Here is a tiny trained network, its code and every weight. The questions are about switching its units off for an input and a class, where a switched-off unit gives its printed mean instead of its output.

import numpy as np


def w(rows, s, z=0):
    codes = np.array(rows[::2]) - 128.0
    scale = np.full(codes.shape[1], s)
    scale[-1] = z or s
    return codes * scale


def f(y):
    return y / 2 * (1 + np.tanh(0.7978845608 * (y + 0.044715 * y**3)))


def log_softmax(a):
    a = a - a.max(-1, keepdims=True)
    return a - np.log(np.exp(a).sum(-1, keepdims=True))


def net(x, mask):
    res = np.array(x, float).reshape(1, 3) / 4 @ E
    y = f(res @ A[0][:, :-1].T + A[0][:, -1])
    res = res + np.where(mask, y, B[0][:, -1]) @ B[0][:, :-1]
    return log_softmax(res[-1] @ U[:, :-1].T + U[:, -1])


A, B = {}, {}
E = w([
[153,104,81,145,82,4,46],'x0',
[167,120,189,91,31,186,136],'x1',
[242,139,97,68,149,148,193],'x2',
],0.013)
A[0] = w([
[35,117,165,178,72,122,124,142],'N1',
[64,141,156,154,181,126,172,173],'N2',
[192,181,101,151,211,117,133,245],'N3',
[130,195,74,92,218,125,143,187],'N4',
[196,119,129,118,4,130,133,228],'N5',
[162,180,108,169,166,7,103,89],'N6',
[173,195,79,194,144,68,117,151],'N7',
[91,199,172,146,101,172,131,188],'N8',
[79,141,160,217,166,96,85,189],'N9',
[169,181,138,150,164,179,151,99],'N10',
[82,169,74,174,156,94,107,160],'N11',
[201,159,119,111,131,183,164,255],'N12',
[100,85,220,157,120,110,84,100],'N13',
[48,112,146,161,154,142,133,199],'N14',
[107,162,109,172,210,137,190,171],'N15',
[58,126,119,204,143,164,68,211],'N16',
[178,99,152,113,67,163,140,136],'N17',
[174,181,64,95,127,79,90,221],'N18',
[103,83,184,116,78,177,157,236],'N19',
[177,63,79,109,45,91,114,177],'N20',
[84,138,116,127,125,84,55,107],'N21',
[95,171,143,154,138,109,79,8],'N22',
],0.014,0.0052)
B[0] = w([
[77,198,139,195,143,48,66,226],'N1',
[94,216,118,134,207,48,138,205],'N2',
[214,80,60,30,191,111,128,223],'N3',
[183,118,51,47,173,93,153,220],'N4',
[193,190,167,166,12,75,119,243],'N5',
[179,25,190,148,126,202,81,235],'N6',
[171,38,155,140,148,187,54,207],'N7',
[45,80,162,107,163,183,99,207],'N8',
[104,163,53,208,179,64,164,230],'N9',
[193,155,117,52,98,162,137,199],'N10',
[113,69,114,192,180,186,125,210],'N11',
[176,78,148,2,89,180,167,254],'N12',
[54,189,152,164,89,74,111,191],'N13',
[66,128,155,176,244,174,135,211],'N14',
[179,202,55,104,199,47,153,219],'N15',
[60,117,139,229,158,169,102,232],'N16',
[166,98,182,132,68,175,207,207],'N17',
[230,61,177,153,147,197,59,220],'N18',
[52,123,201,126,92,184,139,230],'N19',
[190,212,108,186,90,85,61,224],'N20',
[63,66,205,190,133,179,74,204],'N21',
[76,215,137,141,165,58,159,162],'N22',
],0.0095,0.016)
U = w([
[196,148,31,18,170,146,141,79],'0',
[28,173,131,193,123,91,139,211],'1',
[142,112,204,65,42,244,223,18],'2',
[252,188,144,116,56,98,118,23],'3',
[55,180,243,48,173,219,181,49],'4',
[143,38,96,174,164,92,52,253],'5',
[97,168,76,188,191,96,178,35],'6',
[98,217,165,128,2,68,91,82],'7',
],0.0096,0.0055)

Each question gives the input, the list of numbers given to net, and the class t.
The units are the neurons (one row each of A and B). Each row of codes is followed by its name. A weight is (code - 128) times the scale printed after its matrix; where a second scale follows, it is the last column's (A, B and U).
mask holds one flag per neuron, in row order. A switched-off neuron (its flag False) gives its mean, the last column of its row in B, instead of its output. The means were averaged over made-up inputs and are rounded, as every weight is.
A unit's drop is (log p(t) with every unit on - log p(t) with that unit switched off) / (log p(t) with every unit on - log p(t) with every unit switched off).
The circuit of an input: a set's keep is (log p(t) with only the set's units on - log p(t) with every unit switched off) / (log p(t) with every unit on - log p(t) with every unit switched off). Starting from the 12 units with the biggest drops (on a tie, the unit counted first), units are removed one at a time, each time the one whose removal leaves the highest keep (on an exact tie, the one counted first), for as long as the keep stays at least 0.8.
units of the circuit, in order: the units of the circuit, biggest drop first
most important unit: the unit with the biggest drop
top k neurons: the k neurons with the biggest drops, biggest first
drop when u is switched off: that unit's drop, to one decimal
input [-7,-2,-3], class 6: units of the circuit, in order => (N15)
input [0,-7,2], class 0: top 3 neurons => (N4 N3 N15)
input [2,5,2], class 3: top 2 neurons => (N5 N20)
input [4,0,2], class 3: top 2 neurons => (N16 N14)
input [1,7,6], class 2: top 2 neurons => (N17 N12)
input [-2,7,-3], class 2: top 2 neurons => (N17 N20)
input [-2,-1,-2], class 1: top 2 neurons => (N3 N4)
input [-5,-6,-1], class 6: top 3 neurons => (N12 N2 N14)
input [1,7,1], class 2: top 3 neurons => (N17 N1 N19)
input [6,4,-1], class 7: top 3 neurons => (N3 N12 N4)
input [8,5,-6], class 7: top 2 neurons => (N5 N20)
input [-8,3,2], class 2: drop when N12 is switched off => 0.2
input [-2,-1,-1], class 6: drop when N12 is switched off => 0.2
input [7,8,-7], class 7: drop when N12 is switched off => 0.0
input [-6,-3,-4], class 6: most important unit => N15
input [3,-3,6], class 0: drop when N3 is switched off => 0.1
